Below are the code and all the weights of a small trained network. Each question names an input and a target symbol and asks about switching units off, where a switched-off unit gives its printed mean instead of its output.

import numpy as np


def w(rows, s, z=0):
    codes = np.array(rows[::2]) - 128.0
    scale = np.full(codes.shape[1], s)
    scale[-1] = z or s
    return codes * scale


def softmax(a):
    e = np.exp(a - a.max(-1, keepdims=True))
    return e / e.sum(-1, keepdims=True)


def log_softmax(a):
    a = a - a.max(-1, keepdims=True)
    return a - np.log(np.exp(a).sum(-1, keepdims=True))


def net(x, mask):
    ids = ['ΛΠΦΨΩαησ'.index(c) for c in x.split()]
    T = len(ids)
    res = E[ids] + P[:T]
    u = 0
    for l in range(3):
        r = res
        for j in range(2):
            rows = slice(3 * j, 3 * j + 3)
            q, k, v = (r @ M[l][rows].T for M in (Q, K, V))
            z = softmax(np.where(np.tri(T) > 0, q @ k.T / 3**0.5, -1e9)) @ v
            o = O[l][rows]
            res = res + np.where(mask[u + j], z, o[:, -1]) @ o[:, :-1]
        u += 2
    return log_softmax(res[-1] @ U[:, :-1].T + U[:, -1])


Q, K, V, O = {}, {}, {}, {}
E = w([
[114,10,100,181],'Λ',
[129,126,88,249],'Π',
[76,43,200,82],'Φ',
[115,177,46,157],'Ψ',
[102,76,31,56],'Ω',
[47,96,247,14],'α',
[73,137,121,10],'η',
[63,202,236,119],'σ',
],0.011)
P = w([
[1,157,112,217],'0',
[23,157,90,196],'1',
[56,158,69,185],'2',
[88,151,84,157],'3',
[120,158,98,135],'4',
[152,153,105,110],'5',
[146,157,111,50],'6',
],0.0057)
Q[0] = w([
[144,252,186,174],'L0H0',
[122,164,189,39],'L0H0',
[202,53,187,168],'L0H0',
[135,131,138,120],'L0H1',
[99,146,114,107],'L0H1',
[123,141,143,139],'L0H1',
],0.024)
K[0] = w([
[110,253,144,138],'L0H0',
[108,137,185,63],'L0H0',
[79,99,160,198],'L0H0',
[124,129,123,117],'L0H1',
[152,141,129,116],'L0H1',
[121,138,127,129],'L0H1',
],0.032)
V[0] = w([
[110,64,109,106],'L0H0',
[145,189,146,148],'L0H0',
[127,123,127,126],'L0H0',
[120,122,123,151],'L0H1',
[223,125,149,110],'L0H1',
[5,142,108,130],'L0H1',
],0.013)
O[0] = w([
[194,176,154,164,143],'L0H0',
[70,86,106,96,113],'L0H0',
[133,134,129,132,129],'L0H0',
[141,138,150,140,150],'L0H1',
[73,33,130,90,24],'L0H1',
[180,246,93,162,249],'L0H1',
],0.011)
Q[1] = w([
[105,89,131,192],'L1H0',
[110,109,164,144],'L1H0',
[135,134,104,128],'L1H0',
[245,140,3,110],'L1H1',
[75,118,215,170],'L1H1',
[102,120,102,55],'L1H1',
],0.015)
K[1] = w([
[128,161,129,157],'L1H0',
[108,133,144,173],'L1H0',
[146,133,116,99],'L1H0',
[118,128,115,4],'L1H1',
[146,143,114,184],'L1H1',
[119,99,160,142],'L1H1',
],0.02)
V[1] = w([
[119,184,152,254],'L1H0',
[173,174,126,105],'L1H0',
[123,103,165,162],'L1H0',
[89,153,144,127],'L1H1',
[100,76,162,173],'L1H1',
[126,142,131,122],'L1H1',
],0.0081)
O[1] = w([
[2,118,236,161,251],'L1H0',
[43,98,110,202,195],'L1H0',
[152,89,172,80,102],'L1H0',
[89,93,126,135,144],'L1H1',
[149,124,46,202,61],'L1H1',
[119,110,138,127,143],'L1H1',
],0.005,0.022)
Q[2] = w([
[165,208,95,149],'L2H0',
[160,137,129,97],'L2H0',
[57,105,108,93],'L2H0',
[82,175,178,47],'L2H1',
[128,224,99,148],'L2H1',
[79,102,251,101],'L2H1',
],0.018)
K[2] = w([
[87,60,129,73],'L2H0',
[102,135,89,163],'L2H0',
[146,181,176,147],'L2H0',
[180,4,99,117],'L2H1',
[154,170,111,11],'L2H1',
[109,4,51,177],'L2H1',
],0.017)
V[2] = w([
[63,100,117,108],'L2H0',
[153,108,107,183],'L2H0',
[55,119,128,148],'L2H0',
[139,171,2,144],'L2H1',
[72,172,105,17],'L2H1',
[24,93,119,100],'L2H1',
],0.022)
O[2] = w([
[173,151,87,140,111],'L2H0',
[104,171,150,81,98],'L2H0',
[169,106,106,93,250],'L2H0',
[98,203,98,15,124],'L2H1',
[180,211,169,135,121],'L2H1',
[167,110,249,83,120],'L2H1',
],0.018,0.026)
U = w([
[68,73,113,168,50],'Λ',
[127,2,168,66,252],'Π',
[48,106,194,196,214],'Φ',
[100,117,183,73,173],'Ψ',
[45,148,97,168,114],'Ω',
[100,138,167,236,150],'α',
[60,225,178,234,37],'η',
[239,71,101,137,49],'σ',
],0.0054,0.004)

Each question gives the input, a string of symbols that net reads in full, and the target symbol t.
The units are the heads (3 rows each of Q, K, V and O). Each row of codes is followed by its name. A weight is (code - 128) times the scale printed after its matrix; where a second scale follows, it is the last column's (O and U).
mask holds one flag per head, layer by layer. A switched-off head (its flag False) gives its mean, the last column of its rows in O, instead of its output. The means were averaged over made-up inputs and are rounded, as every weight is.
A unit's drop is (log p(t) with every unit on - log p(t) with that unit switched off) / (log p(t) with every unit on - log p(t) with every unit switched off).
The circuit of an input: a set's keep is (log p(t) with only the set's units on - log p(t) with every unit switched off) / (log p(t) with every unit on - log p(t) with every unit switched off). Starting from all 6 units, units are removed one at a time, each time the one whose removal leaves the highest keep (on an exact tie, the one counted first), for as long as the keep stays at least 0.8.
units of the circuit, in order: the units of the circuit, biggest drop first
most important unit: the unit with the biggest drop
heads that matter: for each layer, one digit per head in row order, 1 if its drop is at least 0.15 and else 0, layers parted by /
input Φ Π Φ Π Φ Π, target Φ: units of the circuit, in order	(L2H0 L0H0 L0H1 L2H1)
input Ω σ Π Ω, target σ: heads that matter	10 / 11 / 10
input Π Π Φ Ψ Λ, target Ψ: units of the circuit, in order	(L0H0 L2H1)
input Π Φ Ψ Π Ψ Ψ Ψ, target Ψ: units of the circuit, in order	(L2H1 L0H0)
input σ Φ Ψ, target σ: most important unit	L2H0
input Λ Ψ Π Λ Λ Π Φ, target Π: heads that matter	01 / 00 / 01
input σ Π α α Λ Φ, target Λ: units of the circuit, in order	(L2H1 L0H0)
input Φ Ψ Π Λ Ω Π Ω, target Ω: heads that matter	10 / 10 / 01
input σ Π η, target σ: units of the circuit, in order	(L0H0 L2H0)
input σ Π σ Λ Λ α Φ, target α: units of the circuit, in order	(L1H0 L0H1 L2H1 L0H0)
input α Φ Φ Ω Ψ σ, target Ψ: heads that matter	11 / 00 / 01
input Ψ Π Ω Π α Λ, target α: units of the circuit, in order	(L0H0 L2H1)
input Π Φ Λ σ α, target σ: heads that matter	11 / 10 / 10
input σ Ψ Ψ α, target Ψ: heads that matter	10 / 01 / 01
input Π α Λ Λ η Ω, target η: units of the circuit, in order	(L2H1 L1H0 L2H0)
input Π σ Φ, target σ: units of the circuit, in order	(L2H0 L0H0)
input η Π Ω Ψ, target Ω: heads that matter	11 / 01 / 01
input Ψ Ω σ Ψ Λ Λ Π, target Π: units of the circuit, in order	(L0H0 L0H1 L2H1)
input Λ Π Π Φ η σ, target η: units of the circuit, in order	(L1H0 L2H1)
input Ψ σ Ω η Π α Φ, target α: most important unit	L0H1
input Ω Φ α Ψ Λ Ω Ψ, target Ω: most important unit	L0H1
input Φ Ω Λ Ω Φ Ω Λ, target Ω: heads that matter	10 / 10 / 01
input Ψ σ Λ α Π, target α: heads that matter	01 / 00 / 01
input σ Π Π Φ Π Φ, target Π: heads that matter	11 / 00 / 01
input Π Ψ Λ Ω Π, target Ω: heads that matter	10 / 00 / 01
